Each row is followed by its group and then its class within the group.
[ 0.64  1.52  2.09 -0.71  0.87  1.41  0.74 -0.77 -0.30 -0.32  0.66  0.84
  0.52  0.15  2.06 -1.66  0.29 -0.03 -0.77 -0.26  6.78  0.66 -0.16 -1.25
 -0.09 -1.58 -0.70 -1.94  0.03 -0.09 -2.96  0.24 -1.05 -1.46 -1.15 -0.52
 -0.35 -0.10  0.76  1.11 -0.34 -3.24  0.38  0.61]
peti.Q
[ 0.17 -0.53 -3.27  1.12 -0.22  1.24 -0.24  0.95 -0.68  0.45 -2.49 -1.04
 -0.54 -0.25  0.48  0.91 -0.59 -0.19  1.38 -0.53 -5.18 -1.63  0.79  1.67
  0.54  1.51 -0.87  2.00  1.41  0.25  3.27  0.71 -0.32  3.15 -1.29 -0.38
  0.15 -0.22 -0.39 -2.87  0.55  0.72 -0.30 -1.98]
dif.H
[-0.04  0.63  1.42 -0.23 -0.67 -0.13 -0.87 -1.49  0.18  0.18  0.84  0.18
  0.86  0.90  0.16 -0.88  0.98  0.92 -0.81  0.03  1.48  0.65 -0.17 -1.75
  0.29 -1.22 -0.49 -0.88 -0.49 -0.53 -2.15  0.24 -0.48 -0.89 -0.50 -1.21
 -0.06 -0.37  0.76  1.07 -0.68 -1.69  0.48  0.46]
peti.Q
[ 0.58  3.04  1.41 -0.66 -0.29  2.93  0.47 -0.67  1.22 -1.27  0.68  0.10
  0.01  0.97  1.95 -0.99  1.03  1.20  0.26 -0.18 -4.42  1.09 -1.18 -2.50
  0.73 -0.12 -1.17 -0.98  0.02 -0.69 -4.39  0.23 -1.11 -2.41  0.17 -1.46
  0.41  0.07  1.20  1.28  0.04 -1.82  0.14 -0.14]
peti.Q
[ 0.31 -1.67 -3.57  1.32 -1.38  1.88 -0.95  0.08 -0.01 -0.84 -2.26 -0.60
 -0.33  0.03 -0.81  1.21  0.42  0.31  0.31 -1.16 -4.31 -0.20  1.38  1.48
  0.90  0.58 -1.13  1.91  1.06 -0.09  3.65  0.55 -0.58  3.31 -0.71 -1.09
  0.25 -0.20 -0.55 -2.41 -1.04  0.14  0.03 -2.28]
dif.H
[ 0.20  2.96  0.35 -0.30 -1.26  3.81  0.00 -0.74  0.30 -1.92  0.32  0.47
  0.44  1.45  1.14 -0.98  1.21  0.40 -0.30  0.03 -2.67  1.32  0.91 -1.79
  0.98 -0.34 -1.34 -1.11  0.59 -0.56 -4.05  0.31 -1.74 -1.89 -1.00 -1.46
  0.08  0.54  0.99  1.42  0.28 -3.43 -0.06 -0.54]
peti.Q
[-0.11  0.29 -2.10  0.47 -1.53  2.61 -0.64  0.21  0.58 -1.21 -1.48 -0.74
 -0.80  0.45 -0.03  0.86  0.88  0.77  0.36 -0.52 -7.81 -0.18  1.29  0.14
  0.50  0.75 -1.30  1.06  0.56 -0.40  0.77  0.26 -0.67  1.31 -0.77 -1.05
 -0.01  0.16  0.17 -1.10  0.41 -0.32  0.36 -2.04]
dif.T
[-0.99 -0.33 -2.88  0.69 -1.22  2.27 -0.73 -0.43  0.33 -1.08 -1.65 -1.21
  0.06  0.81  0.20  0.90  0.81  0.56  0.33 -0.42 -7.81 -0.28  1.15  0.32
  0.78  1.63 -1.20  1.54  0.66 -0.09  1.53  0.17 -0.25  1.21 -0.55 -0.94
  0.39 -0.24  0.04 -1.48  0.06  0.13  0.15 -2.36]
dif.T
[ 0.31  1.61  2.25 -0.85  0.22  1.37  0.25 -1.21  0.45 -0.97  2.15  0.86
  0.19  1.24  0.71 -1.32  1.02  0.47 -2.27  0.54  3.19  1.47  0.04 -1.90
 -0.30 -1.64 -0.23 -1.85 -0.53 -0.59 -3.75 -0.28 -0.65 -2.54 -0.42 -1.06
  0.07  0.02  0.67  1.96 -0.40 -2.81 -0.16  1.12]
peti.Z
[ 0.44  2.90  1.22 -0.64 -0.26  2.12  0.50 -1.43 -0.26 -1.19  1.39  0.34
  0.87  1.01  1.23 -1.23  1.17  0.81 -1.09  0.36 -0.86  1.32  0.54 -2.26
  0.52 -0.71 -0.85 -1.37 -0.04 -0.59 -4.64 -0.45 -1.17 -2.55 -0.29 -1.34
 -0.10 -0.17  0.71  1.57 -0.01 -2.89 -0.25  0.53]
peti.Q
[ 0.32  0.86 -1.35  0.41 -0.41  1.96 -0.65  0.36  0.14 -0.83 -1.52 -1.56
 -0.10  1.54  1.35  0.24  0.04  1.30  0.96 -1.08 -7.12 -0.51  1.14 -0.45
  1.10  0.57 -1.57  0.97  0.62 -0.36 -1.11  0.36 -0.11  1.43 -1.32 -1.51
  0.10 -0.27  0.21 -1.73  0.01 -0.05  0.22 -1.11]
dif.T
